How the states are linked:
ω: Res->Rir, Bip->Ked, Kan->Pud, Mik->Vol, Fel->Dem, Vur->Lon, Ful->Lok, Lon->Bop, Vuv->Rab, Sis->Zaz, Pom->Vin, Kuf->Nif, Tel->Dod, Zez->Zem, Ror->Vuv, Tal->Rom, Fef->Bup, Vaz->Tes, Div->Dav, Bup->Ker, Rer->Raf, Daz->Sul, Vut->Pel, Faf->Mez, Duf->Tuf, Vek->Bog, Zul->Fef, Fut->Vog, Lib->Faf, Kob->Sov, Vov->Bav, Ger->Fam, Fas->Vof, Bav->Vaz, Sok->Rik, Lam->San, Raf->Ser, Ked->Rus, Kul->Nis, Sov->Sok, Zat->Nav, Vof->Kom, Tib->Par, Vog->Rup, Pef->Ful, Bod->Zam, Gul->Fas, Muk->Suz, Zil->Rer, Kef->Pes, Tup->Lib, Pas->Dur, Rab->Tem, Rup->Res, Vol->Lam, Fud->Nud, Kof->Muk, Rus->Kop, Pel->Pef, Tes->Bod, Zik->Nid, Mag->Kef, Fur->Vov, Mon->Mun, Pib->Muz, Tun->Fut, Pud->Kof, Dem->Tal, Des->Mel, Ker->Vus, Nif->Pib, Rir->Lag, Lag->Kul, Tad->Ren, Mel->Beb, Lok->Pom, Vus->Tib, Par->Gil, Gik->Kan, Dod->Fud, Mun->Zib, Kiv->Kib, Zaz->Zil, Pes->Kob, Suz->Sis, Dit->Buz, Ter->Dit, Bef->Sof, Gen->Fel, Rur->Pas, Zib->Meb, Beb->Dak, Dav->Zis, Kib->Big, San->Daz, Sul->Vek, Meb->Gen, Muz->Pep, Mez->Tob, Bop->Gul, Sof->Pif, Pep->Reg, Kop->Tup, Gil->Ran, Zam->Ger, Kem->Zod, Tob->Tun, Dak->Bag, Las->Zat, Rik->Vur, Reg->Des, Kom->Tel, Dur->Kuf, Pif->Rur, Tuf->Ter, Fam->Kem, Vok->Gik, Buz->Kiv, Nis->Fur, Bag->Mik, Big->Nem, Vin->Zik, Nud->Div, Nav->Zez, Bog->Vut, Ren->Mag, Zem->Lem, Nem->Las, Tem->Vok, Ser->Mon, Ran->Bef, Lem->Bip, Zod->Zul, Nid->Tad, Zis->Ror, Rom->Duf
π: Res->Tob, Bip->Zat, Kan->Vuv, Mik->Des, Fel->Mon, Vur->Pes, Ful->Vek, Lon->Kob, Vuv->Nud, Sis->Kan, Pom->Vut, Kuf->Sof, Tel->Bop, Zez->Big, Ror->Fud, Tal->Zib, Fef->Ger, Vaz->Kul, Div->Kom, Bup->Fam, Rer->Muk, Daz->Bag, Vut->San, Faf->Ked, Duf->Gen, Vek->Vol, Zul->Zam, Fut->Lib, Lib->Bip, Kob->Tad, Vov->Rir, Ger->Bav, Fas->Rik, Bav->Lag, Sok->Mag, Lam->Beb, Raf->Suz, Ked->Nav, Kul->Vog, Sov->Ren, Zat->Kiv, Vof->Vur, Tib->Zul, Vog->Faf, Pef->Sul, Bod->Fur, Gul->Sok, Muk->Vok, Zil->Kof, Kef->Zik, Tup->Lem, Pas->Ran, Rab->Div, Rup->Mez, Vol->Mel, Fud->Fas, Kof->Tem, Rus->Zez, Pel->Daz, Tes->Nis, Zik->Pef, Mag->Vin, Fur->Res, Mon->Zaz, Pib->Rur, Tun->Tup, Pud->Rab, Dem->Mun, Des->Nif, Ker->Kem, Nif->Pif, Rir->Tun, Lag->Fut, Tad->Lok, Mel->Pib, Lok->Bog, Vus->Zod, Par->Fef, Gik->Ror, Dod->Gul, Mun->Zil, Kiv->Duf, Zaz->Pud, Pes->Nid, Suz->Gik, Dit->Tal, Ter->Dem, Bef->Vus, Gen->Ser, Rur->Gil, Zib->Rer, Beb->Muz, Dav->Tel, Kib->Tuf, San->Dak, Sul->Mik, Meb->Raf, Muz->Pas, Mez->Rus, Bop->Sov, Sof->Tib, Pep->Dur, Kop->Zem, Gil->Bup, Zam->Vov, Kem->Tes, Tob->Kop, Dak->Pep, Las->Buz, Rik->Kef, Reg->Kuf, Kom->Lon, Dur->Bef, Pif->Par, Tuf->Fel, Fam->Vaz, Vok->Zis, Buz->Rom, Nis->Rup, Bag->Reg, Big->Ter, Vin->Pel, Nud->Vof, Nav->Kib, Bog->Lam, Ren->Pom, Zem->Nem, Nem->Dit, Tem->Dav, Ser->Sis, Ran->Ker, Lem->Las, Zod->Bod, Nid->Ful, Zis->Dod, Rom->Meb
γ: Res->Vaz, Bip->Tob, Kan->Rer, Mik->Vut, Fel->Buz, Vur->Dod, Ful->Mag, Lon->Fud, Vuv->Muk, Sis->Zib, Pom->Pes, Kuf->Beb, Tel->Vuv, Zez->Lib, Ror->Kof, Tal->Kib, Fef->Bef, Vaz->Zul, Div->Gik, Bup->Sof, Rer->Fel, Daz->Lok, Vut->Nid, Faf->Rir, Duf->Nem, Vek->Vin, Zul->Ran, Fut->Fur, Lib->Res, Kob->Fas, Vov->Kem, Ger->Vus, Fas->Dav, Bav->Zod, Sok->Kom, Lam->Pef, Raf->Dem, Ked->Tun, Kul->Zam, Sov->Vof, Zat->Kop, Vof->Zis, Tib->Pas, Vog->Vov, Pef->Ren, Bod->Bup, Gul->Div, Muk->Mon, Zil->Gen, Kef->Bop, Tup->Rup, Pas->Des, Rab->Suz, Rup->Bav, Vol->Pel, Fud->Tem, Kof->Ser, Rus->Fut, Pel->Tad, Tes->Fef, Zik->Sov, Mag->Lon, Fur->Fam, Mon->Rom, Pib->Bag, Tun->Nis, Pud->Raf, Dem->Kiv, Des->San, Ker->Pif, Nif->Dak, Rir->Tes, Lag->Bod, Tad->Rik, Mel->Daz, Lok->Kef, Vus->Rur, Par->Dur, Gik->Zil, Dod->Rab, Mun->Duf, Kiv->Zem, Zaz->Meb, Pes->Gul, Suz->Mun, Dit->Nav, Ter->Zat, Bef->Pib, Gen->Dit, Rur->Reg, Zib->Tuf, Beb->Sul, Dav->Kan, Kib->Lem, San->Ful, Sul->Pom, Meb->Ter, Muz->Mik, Mez->Lag, Bop->Nud, Sof->Muz, Pep->Vol, Kop->Vog, Gil->Kuf, Zam->Ker, Kem->Par, Tob->Kul, Dak->Vek, Las->Rus, Rik->Tel, Reg->Lam, Kom->Ror, Dur->Mel, Pif->Pep, Tuf->Las, Fam->Tib, Vok->Zaz, Buz->Zez, Nis->Ger, Bag->Bog, Big->Bip, Vin->Kob, Nud->Vok, Nav->Tup, Bog->Zik, Ren->Vur, Zem->Faf, Nem->Ked, Tem->Sis, Ser->Tal, Ran->Nif, Lem->Mez, Zod->Gil, Nid->Sok, Zis->Pud, Rom->Big
ζ: Res->Rup, Bip->Lem, Kan->Gik, Mik->Bag, Fel->Gen, Vur->Rik, Ful->Pef, Lon->Vur, Vuv->Ror, Sis->Suz, Pom->Lok, Kuf->Dur, Tel->Kom, Zez->Nav, Ror->Zis, Tal->Dem, Fef->Zul, Vaz->Bav, Div->Nud, Bup->Fef, Rer->Zil, Daz->San, Vut->Bog, Faf->Lib, Duf->Rom, Vek->Sul, Zul->Zod, Fut->Tun, Lib->Tup, Kob->Pes, Vov->Fur, Ger->Zam, Fas->Gul, Bav->Vov, Sok->Sov, Lam->Vol, Raf->Rer, Ked->Bip, Kul->Lag, Sov->Kob, Zat->Las, Vof->Fas, Tib->Vus, Vog->Fut, Pef->Pel, Bod->Tes, Gul->Bop, Muk->Kof, Zil->Zaz, Kef->Mag, Tup->Kop, Pas->Rur, Rab->Vuv, Rup->Vog, Vol->Mik, Fud->Dod, Kof->Pud, Rus->Ked, Pel->Vut, Tes->Vaz, Zik->Vin, Mag->Ren, Fur->Nis, Mon->Ser, Pib->Nif, Tun->Tob, Pud->Kan, Dem->Fel, Des->Reg, Ker->Bup, Nif->Kuf, Rir->Res, Lag->Rir, Tad->Nid, Mel->Des, Lok->Ful, Vus->Ker, Par->Tib, Gik->Vok, Dod->Tel, Mun->Mon, Kiv->Buz, Zaz->Sis, Pes->Kef, Suz->Muk, Dit->Ter, Ter->Tuf, Bef->Ran, Gen->Meb, Rur->Pif, Zib->Mun, Beb->Mel, Dav->Div, Kib->Kiv, San->Lam, Sul->Daz, Meb->Zib, Muz->Pib, Mez->Faf, Bop->Lon, Sof->Bef, Pep->Muz, Kop->Rus, Gil->Par, Zam->Bod, Kem->Fam, Tob->Mez, Dak->Beb, Las->Nem, Rik->Sok, Reg->Pep, Kom->Vof, Dur->Pas, Pif->Sof, Tuf->Duf, Fam->Ger, Vok->Tem, Buz->Dit, Nis->Kul, Bag->Dak, Big->Kib, Vin->Pom, Nud->Fud, Nav->Zat, Bog->Vek, Ren->Tad, Zem->Zez, Nem->Big, Tem->Rab, Ser->Raf, Ran->Gil, Lem->Zem, Zod->Kem, Nid->Zik, Zis->Dav, Rom->Tal

The rows follow the links: the fewer symbols apart two states are, the more alike their rows tend to be.

Each row is also shifted at random along 4 hidden directions that mean nothing.

Some states, each with a row of numbers:
Kan: -52  -35   12  -19    0  -13    4  -73   23  -39  -29    6  -34  -39   -7  -36    5   28    0    9   12  -18  -42   43  -17   10    9  -29  -15   -8   -7    5  -25  -19   40   17   39  -32  -12  -17    7   21  -22   -3  -18   22  -23   16  -25  -47  -41    9  -57   22   24  -23
Tem: -21  -18  -11   16    2  -16    4   25  -18   25  -18   19   40  -20    5  -24  -28    4    2    7   19  -41  -11   -9  -32    9   -1    5  -15   -2   -8  -31  -18  -17   17   11   25  -24   28  -30   24   22    1  -25  -35  -23   12  -14    1  -21  -18    9  -22   -1   29    1
Zil: -48  -17    3   13  -20    6    6   12   -9   22    3   16   25   17   19   36  -42   17   43  -10  -11   21  -13  -51   -4  -24  -20    0  -14   16  -13  -21  -15  -19   33    3    5  -16   -4  -14   15   41  -27  -10    6  -25    3    0  -33   -9  -18   -8   -1   -6  -11   16
Mik:   5  -15   -6  -33   25  -26  -18   -1   12  -15   24    7    7   -9   16  -24   -3    0    0   -1   18  -16   27   14   -2   -5   -7   23   -7  -14    4    9   30   22  -35   33    8   13  -13  -25  -21   -7  -23   22   31    5    5    6   -3  -24    6    3   25   55   19    5
Pep:  55   -5   16  -25   34  -29   -2  -22   26  -40   26   12  -15    6   -9  -12   17   -9  -29   24  -16   14   37   42  -12   17    4  -13   21   33   -5   29   22   14  -48   22   -2   -9  -15   10    7   -3   -3    7   19   14  -26   -5    0   15    3   -4    1  -12   -5  -15
Kem: -59    2   26   -6   10  -10   16   14  -14   21   16   -4   27  -29  -36  -20   11    0  -14  -15  -12  -14   11    7  -21   27   23   17   15    9    9    6   13   29  -42    5    5   10   41   -2  -10  -11   28    9  -17    4  -23  -16   29   28   42   16  -34    1    2   -7
Zat:  71   18  -13   30  -31   17   26   32    7  -22  -12  -15  -41   39   20   50   19   -7   -7   -6   -1   37  -36  -29   49  -19  -23   -6   -2    3  -13  -16   17  -16   45  -13  -53   15  -35   23   14    7    0    4    7   -5   10   12   10   20  -22  -41   39  -44  -23   -1
Zib:  36  -21    5   34   -7  -21    9   51  -13   21   -6   11   41   16    1   28  -31    6   21  -11  -24   18   -8  -38  -10  -10  -18  -10   -5   34    0  -23    4  -15   30    4    0  -15   23   -8   41   46    2  -25  -18  -38    9  -28   -2    5    5    8   -4  -54  -24    3
Buz:  20  -35   14   -7  -17  -13   14  -30   20  -42   -7  -11  -53  -26   21    5   16   14    2  -26    4   15  -65   -1   19  -14   -5    1  -18  -21   -4    3   15   -2   56   26  -18   14  -34   -1   -8   19  -37   29   12   20  -15   31    6  -36  -23  -15  -12   12   -6  -12
Zaz: -27   19  -30   31  -12    5   16   40    3  -19  -36    1    9   46    3   21   -9   23   12   22   15   15  -13    3   34   -4  -38  -33  -22   22  -12  -32    5  -32   42   -4   -4  -18   -3  -22   44   30    8  -34  -32  -34   36  -14  -27    3  -44  -30   17  -24   16  -10
Rup: -57    2   19  -16  -16   17   14  -48   10  -20  -10  -30  -57  -40  -14  -13   43   11  -12  -28    4   -2  -46   17   21    6   22    7    2  -39    7   24    3   16   21   -4   -8   29  -10   16  -38  -25    0   32    1   35  -22   30   19   -8    8   -3  -28   31    4  -14
Kuf:   5   30   -6   -2   24   -9    3   28   11  -25   19    1   18   48  -20   14    9    4  -10   26   -9   29   52   22   17   14  -24  -16   16   47    0   11   29   17  -49    7  -12    0    1   -6   18    3   17  -13    3  -15    7  -21  -12   40   10  -18   34  -18   -3   -8
Big:  74    1    2    1  -20   23   20  -15   -3   -3  -23  -28  -14    6  -10   19    6   31   30  -35   -9   30  -53  -18   44  -19  -21  -15  -12  -12    8    3    9    4   62   10    1   21   -8    4    1   22    1    2  -10   -3    8    8  -13   -8  -10   -3  -11    1  -21   -2
Bav:  51   35   25    0  -21   49   41  -20   -8   26   15  -14  -15   10  -18   39    9   -1    2   -2  -22   25   -9  -34    8    8   10    4   38   10  -31    7  -20    8  -16  -16  -25    5  -17   44  -12   -8   23    7    7   15  -41   10    5   70    1  -28  -10  -30  -16   12
Fas: -66   22  -34   16  -11   21  -24   -9    8   -6  -18   15  -18   27   24   10   -2  -18   -5   41   26   -7   18    7   -1   -8   -2  -13  -10  -12   -9  -10  -37  -38    8  -39   -6  -27  -25    7    4  -22  -10  -16    7   -1   22   13  -22  -18  -33  -15   33    0   20    7
Rab:  17  -57   34  -14  -10  -10    4  -49  -12   36   17   39   13  -57   23  -10  -42  -11   14  -11   -6  -37  -18  -40  -72    1   33   19    3  -11  -33   -6  -53  -14   10   20   29  -35   -2    2   -4   30  -36    7   10   12  -49   19   -5  -23  -21   13  -57    8    6   18
Duf: -49  -49    6   16   -4  -50   -4   43    1  -19   -5    4   -1  -28   26  -10   -6    3   -5  -31   11  -12  -37  -13   -8  -10   -5   18  -28   -1   13  -19   35   -4   40   28  -18   11    7  -27    9   27  -27   14   -2   -8    8    2   27  -42   11    6   -1   -1   -3  -12
Sok: 115   23  -23  -24   12   31   -2  -81   10   -9  -40  -12  -24  -13  -18  -46   14   17   -1   24   19  -24  -15   56    4   10   11  -35    0  -35   -3   15  -45  -10   22   -8   48  -21   -9    6   -6  -18   14  -23  -27   18    7   12  -23  -23  -40   13  -33   25   30   -8
Dav: -40  -18    1   24    3   -6  -21   17  -27   55   -6   26   56  -14   -4  -11  -43   -9   18    4   -9  -28   20  -24  -56    1   14    2   -5    9    7  -20  -42  -18    0  -22   35  -32   46  -12   17   11    8  -32  -26  -25   15  -29   -5  -15   15   44  -25  -22   -3   14
Pud:  -4    1  -24   14   -8   -3   23   13   11  -24  -31   12   -6    7   13   -8   -5   16  -11   28   36  -22  -31   14   11    6  -25  -13  -14    1  -33  -35   -4  -29   39   20    0  -24  -14  -27   31   24   -4  -20  -29  -14    7    5  -13  -13  -58  -33   -5   -2   42  -11
Bod: -22   18   22    7   -5   20   19    7  -16   26   15   -9   12   -3  -32   14   12   -4   -8   -8  -26   10   12  -10   -8   22   17    2   28   19    0    6    1   21  -31  -21   -8    7   24   21   -6  -13   35   -3  -12    3  -21  -12   18   50   32    3  -20  -25  -18    0
Dak:  20   11  -37    2   26  -42   -2   81    9  -33   15   10   13   28   24  -19   11  -22  -39   30   42  -24   45   22   15    8  -25   24   -6   10   -4  -18   57    8  -46   31  -33   15  -12  -29   15  -12   -4    2    7  -16   30  -12   20    6   -4  -31   64   16   36   -7
Raf:  33  -14   17    1   -4   13    8  -39   -2    7  -18   -5   16   10  -28   19  -22   42   44  -11  -37   37  -25   -8    1   -9  -13  -47   -9   29    6    5  -24  -12   47    2   42  -24   12    1   26   44    4  -29  -19  -18   -6  -14  -44   -2  -14   19  -42  -28  -27   -8
Dit: -44  -41    1   12  -23  -29    3   61   -8    4   10    8    4  -13   52   19  -19   -9   11  -40   17  -11  -42  -60    4  -30  -14   46  -28  -19   -5  -33   33   -2   38   27  -42   28  -15  -26   -6   27  -43   31   25   -7   11   17   25  -31    4  -19   27   18   -1   12
Nif:  24    5   27  -32   33  -10   -8  -54   24  -34   22   -2   -6   10  -37   -3   17   16   -3   12  -35   36   37   49   -4   19    2  -34   21   38    9   45   10   19  -42   10   26   -9    0   10    2    1    6    0   12   17  -27  -10  -23   20   12   14  -19   -8  -21  -18
Fel: -50  -60   23   20   -6  -58  -10   30    8  -27    7   23  -11  -22   29    7   -8  -17  -14  -16   -9    6  -25  -16  -29   -7    5    9  -15   19    5  -11   19  -16   29   17  -24   -9   -7   -9   20   31  -37   14   15   -3  -12    1   24  -32    5    5    0  -32  -19  -12
Vog:  11   -6   25  -19  -23   28   26  -34  -14   30    9  -20  -22  -46    1   -1   10    4   11  -43   -3  -12  -49  -31    2   -3   25   33   12  -42   -9    7   -7   24   13    7  -13   30   -8   22  -44  -11   -2   37    8   29  -33   30   25    6   15   -5  -32   34   -1   13
Vof: -62   14  -22   13  -14   29  -26    6  -15   40   -6   19   22   22   20   16  -33  -16   26   17    8  -11   29  -32  -13  -15    1    4  -10  -11   -5  -16  -45  -26    1  -40    6  -21    2    2   -4   -7   -6  -19   10  -15   24    4  -28  -13   -9    5   20    3    5   27
Nis: -145    15    18    -5   -17    18    -1   -37    15   -27     1   -23   -56    -9   -13    12    42     7   -13    -9    -4    24   -17    19    24     4    20    -5     6   -16    13    26     3    10    -1   -28   -23    22   -14    24   -32   -32     1    25    12    35   -17    22     5     5    16    -9    -3    18   -12   -10
Dem:  31  -45   23   12    5  -35    2   15  -13   13   -9    0   33  -27  -12   -9  -22   17   18  -38  -25    2  -30  -14  -20   -3   -3   -3  -14   15   22   -7    9    3   39   23   23   -2   38  -16   18   39   -3   -9  -23  -17    3  -24   10  -23   18   40  -41  -21  -22  -10
Mag:  41  -14  -10  -11   21  -10  -35  -27   -1    7   -5   12   -1  -26   11  -40   -3  -23  -11   13   11  -37   22   25  -37    3   21    0   -4  -23   13   12  -28   -5  -12   -9   27  -12    9    3  -10  -27    1   -4    3   12    9    1    8  -37    5   38   -7   16   11    2
Ger: -10    6   31   -1    0    6   26    4  -14   25   27    0   11  -16  -23    7    9  -10  -16   -9  -20   -2    7  -14  -24   23   24   17   32   14  -10    3    0   19  -39   -2  -12    3   18   22   -7   -9   20    9   -3    9  -37   -5   27   49   25   -1  -23  -23   -6    3
Pom:  12  -15    8  -16   16   -7  -54  -44   11   -4   17   17  -16   -1   16   -6  -10  -29   -1   11  -23   11   42   13  -35   -8   23   -8    4   -4   17   35  -31   -6  -24  -29   13  -16   -9   23  -14  -25  -19    8   40   16   -3    5  -14  -33   16   36   11    1  -25    6
Pel:   6   31  -38    6   11    0  -33   19   21  -37    0    5  -23   56   26   14    9  -29  -15   40   15   15   53   25   24  -13  -18  -13   -5    8    6    8   10  -14  -25  -25  -25   -1  -32    4    5  -31   -9   -5   27   -5   37   -1  -14   -6  -12  -15   71   -4    0    2
Gen: -60  -42    8   31    2  -53  -12   46   10  -34   -9   14   -6   -3   10    1    1   -7  -17   -8   -6    9  -13    7  -15   -2   -7  -12  -17   31   16  -11   24  -18   32    4  -17  -10   11  -14   37   25  -12   -4   -9  -17    9  -18   19  -30    7   12    2  -45  -20  -22
Rom:  19  -50   20    6    2  -41    3   -3    3  -16  -12    0   -3  -34   -3  -16   -1   16    5  -33  -11    0  -47    6  -11   -1    0   -5  -19    3   16   -2   17    3   41   27   11   -1   13  -17   15   31  -15    7  -12   -3   -7   -5   15  -34    7   21  -34  -10  -14  -17
Tel:  49    5   -1    5  -23   20   -4  -67   30  -36   -2   34  -71   18   35   31    3  -37  -30   60    4    3   -3    6  -22   -2   15  -27   24    4  -58    5  -64  -53    6  -27  -25  -53  -72   48   13   -4  -28    0   31   29  -39   43  -21    6  -70  -43    9  -45    4    6
Vur:  65    8  -12  -22   -8   46  -10  -54  -18   52  -10    8   16  -12    7  -14  -30    6   38    2    9  -28   -2  -22  -12  -13    7    5   -3  -40  -14   -2  -61  -10   10  -12   41  -14   -3    7  -22   -8   -5  -10    2    5    2   15  -32  -18  -22   15  -19   42   21   30
Rik: -26   12  -31   -8    3   22  -27  -20  -12   31  -23   -2   19   -6   -1  -34  -15    5   19    7   26  -34    9   14   -4   -8    3   -4  -18  -40   14   -5  -33   -8    8  -17   42   -5   16  -19  -15  -21    5  -17  -16   -3   34   -1  -18  -39   -7   29   -5   49   28   11
Mun: -92  -38    3   40  -18  -47  -10   62   10  -32   10   33   -9   18   43   38  -15  -26  -16    6   -4   16    0  -32  -15  -17  -15    3  -16   36  -10  -26   18  -36   23   -1  -46  -15  -21   -8   36   31  -37    5   20  -18    2   -2    8  -14   -8  -18   38  -51  -19   -5
Tob: 103    7    9    9  -20   19   40   10  -20   25   -5  -20   -9  -31   -5   -1   16   -2  -12  -28    4  -18  -49  -25   10    9   12   27   16  -28  -12   -8    5   16   18    9  -22   26    5   18  -14   -6   21   14  -17   11  -15   11   42   25    8  -10  -20   -9    1    1
Gul: -38   24  -34    5   -5   45  -27    8  -33   67  -21    1   58   20   -6   -3  -39   11   48    2   13  -18   25  -24    3  -16   -6   -6  -21  -22   15  -16  -44  -11    7  -38   42   -9   37  -19   -5   -9   20  -36  -21  -28   48  -16  -34  -15    3   32    4   27   11   29
Tal:  41  -52   29    2    1  -48    9  -39   32  -66  -12    3  -57  -33    7  -16   25    6  -29   -8   -7   11  -52   36  -14    5    5  -27   -7   10   -4   15   13  -15   47   29   -7  -14  -23    5   23   26  -27   16    0   20  -30   14   18  -32  -22    0  -36  -33  -12  -35
Lam: -20   -6  -20  -32   18  -17  -26    1   15  -23   20    4   -3    4   27  -19    3   -3   -2    8   23   -8   32   15   13  -12  -10   21  -16  -19    4   11   27   11  -31   24   -3   17  -22  -23  -22  -15  -27   21   37    7   15   13  -10  -28   -1   -7   37   60   19    3
Vuv:  65  -17    3   11    1   10    8   16  -40   85   -7   22   81  -25   -7  -14  -58    3   37   -8   -7  -41    1  -48  -55    4    8   12   -2    0  -12  -32  -42   -9   10    5   47  -29   48  -16   18   33   16  -33  -37  -32   -1  -26   -7    4   -4   31  -49  -11   10   22
Bup: -22   26   -7    0   10   -7   38   47   -1  -10    5   -9   15   -1  -17  -19   25    5  -29   14   25  -24    7   20   15   29   -5   23   12    6  -14  -19   43   20  -40   29  -20   15   11  -18    7  -10   29    2  -25   -4   -6   -7   27   40    0  -36    4   10   40  -13
Ker: -109     9     5   -17    18   -14    15    15     7   -14     9   -13    11   -19   -25   -35    27    17   -21     0    22   -20     7    39    10    25     0    11    -2     0     8     0    38    30   -40    26     3    17    20   -25   -13   -13    17    11   -18     6    -1    -6    16    10    19   -10   -13    42    35   -15
Mez: -43   10  -14   33   -7  -23   15   53   10  -40  -22  -20  -49  -14    4  -17   53  -25  -62   -3   32  -19  -33   32   21   15    4   15   -3  -14   11  -16   40    1   17   -8  -55   26    0    3    2  -33   19   16  -20   10   15    6   65   -1    9  -22   24  -20   15  -25
Pef:  16  -23   20  -37   -1   10  -49  -64    7   17   49   27  -15   -5   37   27  -34  -31   27   -5  -30   18   42  -39  -34  -29   23   19    8  -13   -4   39  -38   -1  -32  -15    3   -6  -37   31  -39  -13  -51   34   81   26  -26   32  -30  -26   11   19   24   27  -35   36

Start, symbols taken left to right, then the state you end at.
Answers are names.
 32    9  -22  -29   28   -3  -17   22  -12   22   10   -8   53    9   -6  -29  -14   17   28  -13   12  -15   34    4   16  -11  -16   17  -15  -12   22    0   27   29  -31   29   31   24   22  -36  -15   -4    5    0    3  -17   33  -14  -15  -13   17   20   18   61   18   11
ζ ω ζ ζ -> Bag
100   12  -12   -4   23    5  -32  -28    3   -2   -8    3   -2   15   -8  -15    0  -18  -10   27  -11    5   40   36  -14    4    8  -25   12    3   15   23  -25   -7  -16  -27   24  -17    5   19    7  -23   15  -20    0    4   14  -13   -7   -8    4   33    6  -22  -11   -3
ζ ω π -> Pel
-54  -27    9  -10  -16    1   10  -35   10  -12  -10   13   -9  -14   18    4  -18   21   23   -2    7   -5  -36  -15   -7  -11   -7   -7  -16  -10  -22  -12  -21  -24   39   19   18  -20  -21  -16    6   32  -34    0    5    4  -13   24  -34  -29  -44  -14  -22   22   14    2
ζ γ ω γ -> Rom
-95  -32   -3    0   16  -52  -66  -19   39  -67   22   38  -77   -8   60  -10   19  -66  -61   42   18  -12   42   41  -49   -3   27    6   -3   -8    3   24   -7  -29  -34  -27  -39  -19  -50   25  -13  -43  -51   36   64   37   -9   29   22  -56   -4    4   52  -10   -4   -7
γ ζ γ -> Fas
 -9    2   -1   13  -20   13    2   10   -5   -1  -18  -24  -10   14   -1   26    4   21   26  -35  -15   37  -37  -22   38  -24  -15   -7  -19   -6   26    3   13    3   50  -15  -11   27    1    3   -4    8   -4    2    0   -7   21   -1   -5  -12   12    7    7   -6  -30    0
ω π ζ -> Buz
-17    9  -16   30    0    9  -17   20  -17   33  -23   16   35   16  -10   -3  -25  -12    3   26    1  -15   25   -1  -27    5    3  -23   -2   17    5  -20  -39  -30    3  -36   25  -36   33   -2   33   -1   24  -47  -33  -27   23  -29   -9   -1   -4   22   -7  -37    1    4
ζ ζ -> Dod
 28   45    9   -4  -18   53   35  -37    0    7   -4  -31  -27   11  -36   24   28   15    1   -2  -19   26  -18    0   31   14    5  -16   28    0  -10   16  -14   11   -2  -21   -8   13   -7   36  -13  -16   33    0  -12   15  -22    8   -2   53   -2  -22  -20  -17   -8   -2
π γ π -> Kul
 48   20  -25   34    5    7    2    7    0   -8  -34   15    3   22  -12   -9    2  -11  -26   51   10  -13   13   33  -15   21   -4  -43    7   22  -12  -15  -34  -40   12  -28   11  -45   10   10   47    0   28  -49  -46  -18   12  -20   -6   10  -34   -2  -11  -60   14  -15
ζ ζ -> Fud
 48   -3   -2  -12   28  -38   -2   36   13  -26   32   18   10   13   15   -7    2  -23  -33   22    9  -10   47   15  -13    8   -7   17   11   25  -12    0   38   12  -55   33  -24   -2  -13   -8    8   -2  -12   10   21   -1   -7   -5   19   15    4  -20   32   -3    9   -5
ω π π -> Rur
-75  -42    1   11  -12  -26    1   23   -6   16    7   40   16  -29   45   -8  -36  -19   -6    5   25  -44  -14  -42  -49   -7    8   38  -14  -14  -31  -33  -16  -26    9   21  -12  -23  -10  -24    5   26  -41    8    9   -5  -12   19    5  -27  -24  -18   -3   13   28   15
ζ π -> Dav
 50  -13   -9    5  -10    5   27   11  -18   32  -13   18   36  -15   11   -9  -35    9   17    5   21  -37  -24  -30  -18   -1   -8    8   -7   -4  -34  -37  -23  -19   25   25   20  -24    8  -22   22   36   -3  -23  -26  -19   -2    0  -10    0  -41  -11  -27    2   31   11
π γ ζ γ -> Raf
 12   16   -1    1  -10   18   23   -8   -8    2  -23  -37  -22  -30  -25  -20   35   15  -11  -28   11  -11  -48   16   26   11   10    7    3  -30   12    0   13   21   24    0   -4   30   12    6  -20  -21   29   13  -28   16   -2    7   32    7   12    0  -27   17    7  -13
π π π ω -> Nav
 79    3  -18  -18   22   11  -26  -50   -4   12  -28   -5    3  -26  -17  -57    1    3    0   13   16  -35    6   48  -15    8   18  -20   -7  -33   18   13  -34    0    5  -10   51  -13   19   -3  -10  -26   18  -17  -25    8   15   -4   -6  -34   -6   42  -34   24   20   -5
π γ -> Sok
-57  -36   20  -12  -27   -4   11  -41   17  -19   11   28  -33   -8   42   32  -27    5   17    2    0    9  -32  -40  -16  -24   -1    5   -9   -3  -40   -8  -27  -32   36   19   -8  -26  -53    1   -1   37  -61   20   37   11  -34   38  -33  -25  -48  -30   -5    8   -1   12
γ ζ -> Mun
 25   -7    7   26  -16  -13   13   50  -19   21   -2  -13   -1  -24    0    5   13  -21  -18  -31    0  -16  -29  -26   -6    5   17   30    5  -15    6  -13   18   11   14   -8  -35   25   15   12   -5  -13   14   13  -11   -2   -1   -5   57   11   31    5    0  -28  -12   -1
ω γ -> Rir
-78   22   11  -33   34    6  -11  -49   15  -24    2  -26   11   20  -63  -17   22   50   24    0  -28   41   33   62   29   12   -7  -44    1   29   38   41   20   28  -34   -1   52    9   26  -10   -8   -5   27  -13  -14    4    4  -22  -41    8   29   31  -25   29   -8  -22
π ζ ζ ω -> Par
